Each row has a class, written after it.
[-13 -24  23   0   5 -31  18 -87  -5 -19   6  21  -2 -47   2  -8   8  39
  -7 -38  16 -13  13 -37 -29   1   9  39   6  16 -22 -42 -17  11  13 -29
  11  32 -15 -46  13  27  22]  Z586
[ -8 -30 -11  15   2   7   5 -16   9  19  31  -9   5 -52   5  -5  46  -7
  -5 -23  36 -24  19 -17   6 -39   8  13  39   5 -21 -12 -16   0 -11  17
   8  18  -5 -17  32   0  42]  Z782
[-60  28  24   0 -61 -40   1  61  29  58 -15 -15 -19  23 -24 -18  31  41
  15  42  -4 -23  72 -11   6 -32 -35   8   0 -29  86  -9  -5  50  21  -8
   5 -18 -30  16 -19  -1 -19]  Z713
[ 23 -25  32 -36 -43 -21 -16   1 -26 -10  21  28 -29   2  16 -10   9  74
 -22 -21  16  57 -10   4  38  13  -4 -32 -40 -17  -1  -7  13 -55  25   9
 -35   6  -2 -65 -19   7 -17]  Z393
[-71  -8   1  32 -20  -3  -2   6 -39  46 -40 -52 -23  34 -14  -5  30 -10
  41  21 -29   5  29 -12 -66 -23 -45  34  25   9  32 -27   0  61  27  31
  -6  32  20  30   0 -22  37]  Z393
[-10 -10   7  -2  -3 -51   4 -65 -14 -34  57  16  35 -19 -35  19  12  -6
 -24 -53  63  -6  27  22  24 -12  30   4 -24  25 -45   8 -10 -28 -12  -9
  40   3 -31  -2  18  15   5]  Z369
[  0 -24   0  -4 -21   5 -14   3  12  25   3  -6 -31  39   8  -8  14  38
  29  16 -11  23  -2  19  59 -32   8  11  26 -54  47  37  12 -16   1  12
 -40 -10  15 -19   5  32 -24]  Z686
[-22 -47   4   8  -8  70 -45  34  52  30  -5  12  19 -49   7 -12   9 -14
   5  71  30 -13  25 -29 -28 -73 -14 -33  59 -40  40 -41  41  -4 -33  14
 -22  -6  27   1   6  -7  58]  Z240
[ -8 -20   5  11 -24  44  15 -64  22  24 -31  26 -21  20  13 -11  14  83
 -21  19 -35  57  30   3 -46 -18   2  40  21   1  14  -3  13  14 -48 -66
 -31   7  27  26  46  18 -25]  Z586
[ 20 -35 -11 -45   9 -22  10  29  18  13  24 -14  -7   1   7  -5  93 -19
 -29  28  32  -5  11   1  18 -25 -30 -41  25  10  -1  -7  17  29 -33  26
 -26   3  -3 -27  10  29  35]  Z567
[ 31   2   5 -27   2 -56 -17 -46  27 -14  -7  12 -18  19  16  27  28  29
 -37  34  -9  23  16   2 -35 -60  13 -19   3 -55  32  -4  15 -23 -84 -34
  21   9 -13 -23  41   6 -31]  Z784
[ 97  -8  13 -40  39 -67 -13 -21 -41  -6   2  33  -7 -30  -3  -1 -55   5
 -56 -28   5  40   7 -34  10   4   2 -35 -25 -34 -35   6  20  13 -21  21
 -10  -6  -7   2 -15  23 -82]  Z784
[-55  -6  -8 -32 -22  -3  41 -18  10   4  10 -25 -53  21  -1   5  56   8
 -11  38  17   6  17   5  31 -58 -19  -2  -3  11  24  10 -24   9 -19  16
  11  29   7  -6  20  -9  33]  Z586
[-20 -28 -26 -77 -19 -44  28 -59 -30 -17  36 -16 -47  16 -13   0  43  17
 -17 -15  12  10  27  52  39 -37   0 -23 -21 -11   0  15  12  14 -55  18
  24  10  26 -50  -3   9  26]  Z369
[-19  -6 -19  -6  20  45  22 -36  33 -28  17 -37  35  -8  -5  12  39 -79
  21   5 -28 -13 -17  30 -14  -5   4  17  28   7 -22   5  -3  81 -48 -10
 -31   2  11  18   9  19  46]  Z240
[-11 -14 -12  -4 -11  28  24  17  39  34  41 -20 -29  -1  30   9  81 -39
  12  25  14  -1 -21 -28  42 -57 -31 -56  24 -17  -3   7  -7  -2 -35  27
  11  28  34 -39  -7 -25  36]  Z240
[-50  33 -40  38  17 114 -11 -28   1  -1 -13 -35  12 -18   0 -14 -20 -23
  42   4  -7 -34 -39 -14   3  -3   7  38  44 -11   8   9   4  67  13  28
 -18 -35  27  41   1  -3  10]  Z686
[ 34  16  24 -77 -17 -42  25 -56  15 -33  -1  31 -60  -1   6  -3 -23  30
 -32  18  26  40 -11  16  10 -29 -14 -38 -51 -43 -21 -13 -14 -65 -14 -27
 -31   6 -34 -38  -5 -34 -29]  Z959
[-86  17  -6   9   4  -8 -47 -23  -3  14  -8 -14 -32  26  -1  26   6  11
  44  36  -1 -13  38 -39 -24 -42 -31  11  16 -69  43 -11  -3  38   2  30
  11  10  14  -1  -7 -20  34]  Z686
[-35   6   6  -5 -14 -44  23  17  -9 -22  -6 -16 -13  55  -6 -19  33   1
 -11  48 -42  23  -9 -21  -5 -28 -10  17  38  21  32   7 -24  15  11  43
  41  15  39   5  -1  13  34]  Z713
[  5  12  23  -9  40  20 -21 -28 -25   6 -20 -25 -16 -33 -20 -10  25 -16
   5 -34 -39 -13  17  33  34   4  20  38 -19 -11  -5  -9  14  64 -61 -25
  11  -1 -14  30 -16  27   5]  Z393
[  2  -7 -10 -28 -18 -36  -3 -53  32 -40  34   4  -1  48  29  26  65   8
 -21   2  -8  47 -27   1 -29 -56   9 -14   1   1   9  17  -7 -21 -54  12
  14  33  26 -14  11  -6  23]  Z784
[-17 -28 -11 -16 -26  26  13 -79   9  53  11  37 -11 -15 -27  11  68  31
 -35 -12  -4  13   7   1 -40 -40  16   7  12 -53  -9   5   7  16 -37 -51
  33  23 -25  33  35 -46   6]  Z782
[ -5  26  36  -1 -35   8  15 -50   6  10 -29   4 -18  10 -23 -21  45  36
 -11  34 -26  13  28  52  -2   1  32  54 -43  -8  38 -12  17   8 -39 -35
 -26 -13  13 -11  35  24 -39]  Z393
[-42  11   9 -87 -22  19 -26 -85 -10 -23  30  13   8 -39 -32  -6   0  11
  26 -29  -5 -22  12  39 -28 -16  24  -4 -26 -57 -21 -18  34  60 -23 -29
  26 -32 -14  16 -25  11  -7]  Z439
[-16 -18  10 -18  -8 -24  20 -72  14 -41  23   7  -2 -42   9   3 -24  42
 -13 -42  41  -8  39  14   7 -17  26  -3 -28  17   6  -9 -10  -7  18 -34
  31  29  -9 -19  40  15  15]  Z586
[-20 -47 -10 -20  52  30 -25  13 -16  45   2  -5 -37 -33   6  -7  44  -1
 -35  13  50 -40  10 -13  54 -42 -27 -33  25 -20  25 -15  15  33 -73  22
  -5 -18  -4 -18 -39   0 -12]  Z567
[ 21   9   2 -13  25 -10  -2 -33   8  12 -40   3   0  23  19  33  17  52
 -20  33 -16  14  10  10 -72  -3 -15 -16  12 -28  38   0  53 -49 -57 -23
  24  12   2  -9  63  33   3]  Z686
[ 12  -8 -11 -42  39  48 -28  -9   5  17   2 -10  33 -31  13 -33 -52 -31
  68  -7 -24 -26  15  40  45   9  10  45  21 -46   4   5  20 100 -11 -16
 -46 -47   8  25 -49  39 -13]  Z567
[-15 -25  10 -49   8 -52   8 -10   1 -23  30  -6 -54  -1  13 -28  63 -25
 -57  26  54   6  -4  -4  57 -52 -19 -64  -2  -9 -14  -9   0  28 -38   6
  17  -4  -8 -49 -14   4  20]  Z567
[  5  -9  17  43  40 -14 -19  -6   0  34   8   0 -18 -16   8  10  36 -35
   2  33  25 -26   8 -31 -47 -26 -37  -3  21 -20  -4  -5  11 -31 -62  38
 -21  25  23 -16  11  21  -4]  Z959
[-19  -4 -14  -6  22  40  -5 -61 -15 -12 -17 -33  -7 -20 -23  -1  -5 -70
  -3  13 -26   2  -2  -8 -29 -67   2  18  12 -25 -27 -13  -4  84 -60  10
 -27  -5  12  47  18 -22   8]  Z784
[ -8 -55  21 -27   8 -59  16  26 -30  43  -8   9 -68  35 -46   6  42  38
 -69 -11   8 -13   1 -15 -15  -3 -41 -82  26 -16   3 -12  20  -9 -30 -30
   6  10 -25 -25   1  23 -10]  Z713
[  6 -20   2  41  13  27 -40  13  -9  67 -52 -16  -8  18 -14 -16  -2   0
  50  30 -71 -13  47 -40 -29 -26 -49  43  47 -64  57 -14   5  98  32  25
 -12  13  -9  58   5  14 -10]  Z686
[-12 -12   1 -13   5  60   1 -50 -26 -30   5 -13   9 -40  10 -26  11 -32
  13  32 -34  49 -60  -9  -3 -19  17  28   4 -35  11   9   3  78 -28   4
  29 -23 -16  32  -2  30  -1]  Z365
[ -7 -37 -20 -29   1  -9 -12 -13 -10  26   2 -12  -4  28  -3  -8  48  -8
 -11  38  -6 -28   8 -21 -39 -35 -30 -16  40 -19   5  -7  19  20 -41  50
 -54   4  35 -21  -1  -1  12]  Z567
[-22 -22 -16 -50  -9 -47  18 -40  16  -8   4  -2 -56  52   0  50  57  59
 -48  20 -15  42 -39 -13 -46  10  12 -37  14  -2  31  -1   2 -33   7  -8
  37  19  -3 -11  41  -3  31]  Z365
[-77   4 -20 -18 -15 -46 -20  -4  -3  50  -4 -24 -29  -6  -7   9  26 -19
  33  23  -3 -28  60 -19  11 -39 -51  11  32 -16  28 -27   8  36  22  69
  14  33  31  22 -18 -13  40]  Z959
[ -7   8  -4 -44 -25  -6   0 -22  -1   8 -14  -3 -27  28  -7  20  44  52
 -42  28  14   4   0  -8 -16 -20  -1 -59   0 -56   4  -2  27  -8  -6 -46
  12 -12 -55 -14  50 -29 -26]  Z567
[ -8  12  -3  34  -6  17   5 -50  53  31 -52  28  40 -10  12   7 -25  33
   2  70 -55  24  -7 -26 -52  16  42  97  31  21  46 -14  29 -18 -29 -25
 -15 -30  67  27  32  41 -17]  Z365
[-50  31 -34  20 -14  25   1  31  23  14 -44 -31   5  -1   5  44   9   3
  45  57  -9 -35  54 -26  -7 -43  -6  29 -27 -25  90  -3 -10  35  23  17
  56  28   4  14  21 -48  34]  Z782
[-24  27  -8   9  23  22 -15 -43  11   2  -8  -5 -45   5  20  30  35   9
  30  -6 -14  17 -33  -5  39   8  -3  12  11 -27  -9   1   5  40 -45 -35
   9 -37 -21  18 -25  25 -25]  Z686
[  4  26 -24 -19  -6   5  -8  40  -4  -4 -31 -12  27  26  -8  42  53  40
 -43  29 -34  37  -5 -18 -23  -4   8 -47  35   6  31   4  47 -31 -48  -8
  78   2  -4  45  48   9  -4]  Z713
[-21  24  -7 -32   6  46 -46 -58 -18  -7   7 -20  43 -48   3 -17 -38 -41
  53 -41  -1 -13  -8   3  -8 -16  21  11 -12 -30 -12 -35  22  37  -4   2
  20   2  11  15 -42 -27   1]  Z393
[-23  55   6 -14  21 -68  -3 -34  10  -1   8  12  -2   1  13  56  21  56
  -9  46 -12   7  28 -34 -42 -16  19  10  17 -29  31   8  14 -36 -58 -10
  99  -1  16  10  32  16  -3]  Z713
[ 62  -5  21 -88   3 -52  13 -16  35 -21  18  34   9  -3  25 -33 -42   9
 -35  19  28  59   8 -11  36 -37  -5 -49   0 -14 -14  -5  25 -22 -12  -9
   1   6  32 -32 -32  27 -14]  Z240
[ 11 -11  -9  -6  37 -61 -25  23   7  17  12  13 -25  33 -22  65  15  -3
 -49   2  47 -68  12 -18  -4 -26 -29 -72  -8 -15  12   0   0 -73 -68  24
 -19  17  -6 -33   5   0 -23]  Z784
[-21 -55  25 -25 -11 -11  16  25 -24  38  -6  -8 -44  87 -11 -11  61  33
 -40   3 -32   2   9  39  -5 -13 -50 -37 -17   1  46  18  11 -11 -30  10
  -4  33  25 -55  -4  22 -22]  Z439
[  7 -11  11   5 -19 -15   5 -58  -9 -58 -10  33  22 -20 -43 -22 -12  18
 -26 -50  39  14  45  18 -55 -18  45   6 -42 -16 -10 -14 -17  23  -1 -49
   1  24 -17   4  31 -31   5]  Z782
[-12 -13  -8 -34 -10   1  17  25  -6  -3  47 -29 -16  29  21 -16 108 -38
   6   4  -7  14 -31  11  14 -31 -37 -38  28  12 -21   1  -9  11 -38  44
  36  22  31 -55  -9  18  30]  Z439
[-19 -22 -12 -35  30 -26   7 -51  16 -37  50  -2 -50  11  22   5  79 -23
 -36  -3  38   6 -20  23  36 -51 -10 -18   0  28   7 -12 -26  17 -98  33
   1   7  38 -45 -26  24  12]  Z784
[-87  14 -21  32 -31   7 -20  -8 -22  31 -11 -36   8  52 -35  29  58  -7
  15  39 -11  -1  43 -61 -46 -52 -21  55  11 -14  32  -7 -25  26   4  64
   7  29  11   3  -2 -70  35]  Z369
[-42 -23  14 -17 -11  -1  -9 -30 -20  36 -38 -19  30 -30 -39 -22  -5   8
   5  -3 -46 -33  34 -28 -62 -43   4  49  49 -53  16 -33  12  58  43 -15
  52  29 -27   2  22 -23  37]  Z439
[-27  10 -19  26 -36  69  74 -86  18 -17 -37 -13 -17  15   4  18  37  20
  20  28 -49  17  -9  48 -27  -1  33  45 -31  32  22  16   5  19 -39 -55
   1   9  44  23  82   8 -11]  Z586
[ 25 -45  17  19 -14  -2  19 -23  -4   3  12   8 -19 -50 -21 -42  -1  11
 -31 -50  17  19 -19 -11   3   7  35  10  18   9 -22 -12 -32   2  25  -2
 -41 -13 -18   3  13  -5  -3]  Z365
[  1 -10  15   4  13   4 -48 -18  -9  33  12  -6  27  26 -21 -20 -23 -23
   8  -3 -33 -24   2 -22 -18  -1   1  29  18 -36 -11  16  29  26   9   6
  -2  -9  -7  10 -28  27   0]  Z369
[-47  -5 -22  -2  20  14   5  -4 -12 -19  25 -47 -26  16  24   9  69 -49
  -9  18  18  10 -25 -34  47 -57 -40 -34  16 -14   7   2 -31  11 -14  71
  32  43  16 -56  14 -26  57]  Z686
[   9   23   18 -100  -37  -69    5  -43   30   21   10   41  -34   17
  -22   -1   33   25  -19   58   16   16   17   -6  -16  -26  -13  -29
  -36  -28   27  -35   10  -34  -32    7    2  -19    0   -1  -12   11
  -27]  Z365
[ 39  -1  26 -43 -11 -28 -33  18  30  23  12  30 -14  38   9  -1  18   2
 -23  52  13  29  42  -6  20   2 -16 -58 -50 -59  10  -8  27  -4 -19 -11
 -55 -24   7 -41   5   5 -67]  Z567
[ 50 -15  16 -30 -18 -26 -14  16 -20 -18  -3  11 -15  16  -3 -36   7  16
 -50   7  32  56  17 -11  -6 -21   5 -47 -26  -2 -12  11  34 -20 -25  26
 -37  -9  16  -8   0  29 -45]  Z782
[ -7  22  15 -17  29   0 -21 -33   0 -16 -35  -9   8  14 -14  27  -4  40
 -23  45 -22  21  23 -34 -65 -16  17  34  -3 -30  36 -20 -12 -30 -50   3
  -9   8  -4 -12  48   0   1]  Z365
[ 44  30  23 -60 -12 -45   0 -12 -18 -33  -3  48 -13  -5  20 -10  -5   6
   2  45  33  40 -10   3  -1   3 -11 -70 -51 -52 -19 -15  37   0  -8 -41
  48 -32 -30 -12  -8  12 -40]  Z567
[ -5   4  -5 -26  -3  55 -11 -47  -8 -31  23  31  55 -64 -11  -8 -26  28
  21 -11 -33  -5 -28 -28  26 -18  28  26  23 -43  -9   8  14  52   0 -27
  61 -14  -8  32 -12  31  17]  Z713
[ 25 -70   3  15  -3  53   9 -52   0  19  25  29  -6 -83  -8 -14 -21  33
 -42 -68  40  10  24  16   3  13  31   6 -13   1 -29 -23 -22  -4  27  -8
 -56  -8 -16  -7  37 -35 -17]  Z782
[ -5  25   5  -8   2 -30 -15 -43  13 -32  -9  19  13 -12  20  11 -16   4
 -22  16  19  -4 -24  -8 -74 -29  10 -20   6   0  -5  -8  44 -33 -54 -17
  34 -13  11  12   7  17  17]  Z784
[  9 -12  15  15 -24  34  41 -42 -27  15 -27  -6   2 -26 -30   0  64  61
 -29   2 -74  54   7  -4 -36  15  37  57  18 -14   5   5  10  46 -24 -25
 -11 -11 -10  19  73  17 -19]  Z713
[  9  -8   8 -23  -4  18  13 -44  12 -10  29 -29 -16 -18  20  -2  39 -46
  21  42  -9  27   0   8   7 -66 -23  -8  -9  -4 -33  -4  11  32 -55  -3
  -6  19  36  -5  35  32  40]  Z393
[ 20  16  20 -36  -1  -5  -9  16 -18 -29  -8   6   9 -10  -8  10   5  58
 -32  12  23   0  -8   2 -58  -6  27 -39  -1 -30  11   3  35 -76  -8   0
  51  -6 -22 -33  38   1  -3]  Z439
[ -5 -37  25  -6  49  -3 -52 -10 -39  17  16 -23 -35  14   2 -18  -4   5
  11  33   9 -10   9 -42 -57 -40 -16  -7  43 -42   7 -14  27  -6 -23  59
 -28  29  66 -48   6  40  31]  Z393
[-36  -1 -13   3 -46  22   0 -80 -14 -13 -15  28  10   4  -7  -5  13  19
  -9  35 -46  40 -21  10 -20 -27  16  36  28 -41 -12  18  27 -14 -25  -5
  -4  14  34  26  38  -4   1]  Z959
[  6  15  30  23  19 -65  12 -54  14   8  -3  25 -33 -24  22   7  21  38
 -21 -19  25  15   5 -26  20 -17   0  29   3  21 -16   2   2 -48 -32 -20
  36  25   8  -8 -11  29 -13]  Z959
[ -41    3  -16   -5  -18    1   40 -105   -1  -11    2    2   -7   31
  -10   27    0   76   14  -25  -52  -26   24   89  -31   59   10   63
  -26   14   40   45   16   39    8    2  -38  -11   41   24   51   60
    2]  Z686
[-11   8  -5  13   8 -38   2 -68 -41 -35 -12  -1  19 -19 -18  11  46 -10
 -58   9   8  41   9 -13 -65 -29  10  10  27  -8 -29   7  17 -11 -63  24
  27  38   0  27  58  -5   1]  Z959
[-20 -15  -1 -52  21 -61  11   9 -36 -29  25 -18 -19  10 -33  16  33  33
 -13 -20  34 -31  35 -15 -28 -24 -29  -2  12  15 -12   2 -19  14 -19  61
 -17  21  16 -41 -19  29  30]  Z439
[ 62  37  28  -5  12 -42   2 -42 -19 -11 -24   4 -23 -30   7 -10 -37 -17
  11  29  20  36 -11 -29 -50 -12   7   2 -33 -24 -15  -2  23 -23  -7  27
 -14 -16  -7  33 -11   4 -79]  Z959
[-42  11   0 -54  -7 -13 -55 -73   2 -22  20  18   3  13   2   4  42  38
  -9 -23  -1 -27  21  19  21 -12   2 -10 -13 -38   9 -21   4  47 -41 -24
  27 -23 -47  20 -36   1 -28]  Z567
[ -6  15 -15 -34  17  -1  -8 -82 -53 -46  40   9  19  -5 -13   3  15  16
 -16 -33 -13  21  -8  11  16   3  32  21  -1 -20 -43  28  14  21 -37  10
  71   3   7  -2   6  23  20]  Z369
[ 22  22   1   3  45  -6  -2 -43   5 -29   2  -8  14   3  -6   4 -38  16
 -13 -34  -6 -46  22   4   0  -5   7  30 -19  -1  -3  16 -15  16 -34 -39
  41   7 -25 -11  -5  14   6]  Z369
[-65 -25 -18   1   4 -22  -1 -44  -4 -20  38 -40 -47  15  17  32  74 -17
  -8 -13   8  46   6  -6  33 -46 -22   0  36   2 -45  14 -26  17 -58  40
 -48  12  23 -22  23   5  59]  Z686
[-10  -9  36  26 -27  52  18 -50  23 -45  -6  40 -33 -38   1 -35  24  10
 -27  24  46  30 -16   9 -37 -14  24   5 -40   8 -16 -47 -22  -2  -2 -50
 -10 -26 -24 -17  30 -18  15]  Z782
[-18 -18 -15 -16 -18  43  -6  19  37  -2  23   7  -5   3  29 -52  70 -61
 -30  64  -5  20 -23   8   8 -47 -23 -21  35   5  -1 -11  11  35 -41  26
  23   1  38   0  -1  11  72]  Z782
[ 43  13  15 -50 -10 -23 -31 -15 -17  19 -15  29  21  25 -32 -24 -47  15
 -11  24  22   7  27 -27  -8 -43 -10 -24 -14 -33   0 -18  39 -36   0  -7
  35  -7 -13  11 -21   8 -47]  Z369
[-40 -70  14   4   3  10  -3 -10   3  31  19  -4 -54  -7   5 -21  67  34
 -49   6   6  25  -4   9  34 -37  -7  -1  49   0  27  -5 -17  -4 -57   2
 -14   0  -1 -24  20  33  27]  Z365
[-15  10   0 -15  14  -6 -10 -30  -1 -11   1  -5 -23  51  21   5  37  18
 -28  64 -21  33 -14 -25 -44  -5   9  -6  28 -39  29   6   7 -10 -20   3
  38  24  11 -31  46  14 -10]  Z586
[-17  40  14  16 -11 -18  20 -80   2   7 -56  28  23  -4   2 -11  -9  56
  -8   0 -28 -12  34 -10 -31  -7  28  65 -17  -2  12 -10  12  10 -19 -57
  36   1  19  11  17 -19 -17]  Z567
[-13  -8  -7 -31  19 -37  21 -51 -11 -19  28 -11 -18 -42   3  23  53 -29
  21 -19  51 -32  14  17  21 -22   3 -24 -24 -11 -21 -17  -6  35 -40 -11
  24  -3 -19 -28   4  -1  11]  Z567
[ 30  -3 -13  16 -16  50  45 -69   1  -2 -24  18  -2 -13   7  11  31  32
 -45  28 -51  35   0  38 -24 -10  23  35 -28 -10  26  16   9   9 -75 -11
 -22  -2  42  -7  81  -4 -40]  Z784
[-37 -73  -1  18  17 -23 -30 -19 -46  24  18   4 -16   7  25   9  30  42
 -22 -38  11 -14  27  -1   1 -10 -42 -16  19 -16   6   9  -2  18 -53  20
 -35   8  -2 -30 -25   7 -15]  Z567
